Below are the code and all the weights of a small trained network. Each question names an input and a class and asks about switching units off, where a switched-off unit gives its printed mean instead of its output.

import numpy as np


def w(rows, s, z=0):
    codes = np.array(rows[::2]) - 128.0
    scale = np.full(codes.shape[1], s)
    scale[-1] = z or s
    return codes * scale


def norm(h):
    return h / np.sqrt((h * h).mean(-1, keepdims=True) + 1e-5)


def f(y):
    return y / 2 * (1 + np.tanh(0.7978845608 * (y + 0.044715 * y**3)))


def log_softmax(a):
    a = a - a.max(-1, keepdims=True)
    return a - np.log(np.exp(a).sum(-1, keepdims=True))


def net(x, mask):
    res = np.array(x, float).reshape(1, 5) / 4 @ E
    u = 0
    for l in range(2):
        y = f(norm(res) @ A[l][:, :-1].T + A[l][:, -1])
        res = res + np.where(mask[u : u + 3], y, B[l][:, -1]) @ B[l][:, :-1]
        u += 3
    return log_softmax(norm(res)[-1] @ U[:, :-1].T + U[:, -1])


A, B = {}, {}
E = w([
[129,116,64,164,161,148,136,137,156],'x0',
[64,101,192,153,75,132,180,147,255],'x1',
[82,132,37,56,28,101,111,127,176],'x2',
[103,98,131,104,155,101,75,167,138],'x3',
[171,185,128,173,35,199,33,222,130],'x4',
],0.0076)
A[0] = w([
[149,142,162,170,99,166,75,137,166,22],'0.n0',
[45,101,223,159,100,184,164,151,255,2],'0.n1',
[112,142,205,214,197,152,113,121,134,23],'0.n2',
],0.0088,0.006)
B[0] = w([
[120,103,173,196,123,2,107,182,146,158],'0.n0',
[176,116,65,78,141,253,68,77,96,254],'0.n1',
[135,219,196,50,204,100,198,166,217,182],'0.n2',
],0.013,0.0058)
A[1] = w([
[89,1,177,120,173,123,217,62,174,119],'1.n0',
[83,172,59,84,49,103,106,107,228,2],'1.n1',
[167,164,146,210,72,125,84,199,182,59],'1.n2',
],0.0086,0.0051)
B[1] = w([
[98,102,92,153,43,100,98,143,128,253],'1.n0',
[167,238,118,117,208,96,213,180,160,201],'1.n1',
[75,1,129,186,82,126,170,105,145,216],'1.n2',
],0.015,0.005)
U = w([
[169,112,66,98,144,225,9,75,89,212],'0',
[53,39,114,213,51,65,120,142,156,177],'1',
[162,210,172,90,195,86,199,208,217,3],'2',
],0.014,0.0037)

Each question gives the input, the list of numbers given to net, and the class t.
The units are the neurons (one row each of A and B). Each row of codes is followed by its name. A weight is (code - 128) times the scale printed after its matrix; where a second scale follows, it is the last column's (A, B and U).
mask holds one flag per neuron, layer by layer. A switched-off neuron (its flag False) gives its mean, the last column of its row in B, instead of its output. The means were averaged over made-up inputs and are rounded, as every weight is.
A unit's drop is (log p(t) with every unit on - log p(t) with that unit switched off) / (log p(t) with every unit on - log p(t) with every unit switched off).
The circuit of an input: a set's keep is (log p(t) with only the set's units on - log p(t) with every unit switched off) / (log p(t) with every unit on - log p(t) with every unit switched off). Starting from all 6 units, units are removed one at a time, each time the one whose removal leaves the highest keep (on an exact tie, the one counted first), for as long as the keep stays at least 0.8.
units of the circuit, in order: the units of the circuit, biggest drop first
top k neurons: the k neurons with the biggest drops, biggest first
k most important neurons of layer l: the k neurons of layer l with the biggest drops, biggest first
drop of u: that unit's drop, to one decimal
input [-8,7,4,-2,1], class 0: units of the circuit, in order => 0.n1
input [7,0,2,0,1], class 2: top 2 neurons => 0.n1; 1.n1
input [5,8,-5,-5,8], class 0: top 2 neurons => 0.n1; 1.n0
input [6,-5,8,-8,5], class 2: top 2 neurons => 1.n1; 0.n1
input [7,6,6,6,2], class 0: top 2 neurons => 0.n1; 0.n2
input [-7,4,4,-5,2], class 0: top 2 neurons => 0.n1; 0.n2
input [-8,-3,-3,-6,-6], class 1: top 2 neurons => 0.n1; 1.n0
input [0,-7,1,-3,8], class 1: units of the circuit, in order => 0.n1; 1.n2
input [-1,-1,-7,1,-8], class 1: 2 most important neurons of layer 1 => 1.n0; 1.n1
input [-1,5,-7,-1,-8], class 1: 2 most important neurons of layer 1 => 1.n0; 1.n1
input [8,-2,4,-7,8], class 1: top 2 neurons => 1.n2; 0.n1
input [4,-5,-7,-3,6], class 2: top 2 neurons => 0.n2; 0.n1
input [8,0,-6,1,7], class 1: drop of 1.n2 => 1.1
input [5,6,-3,6,4], class 0: drop of 0.n1 => 2.2
input [-8,0,-3,6,-7], class 1: units of the circuit, in order => 1.n0
input [3,7,5,4,-6], class 0: drop of 0.n1 => 1.0
input [-3,-2,-2,-8,-5], class 1: top 2 neurons => 0.n1; 1.n0
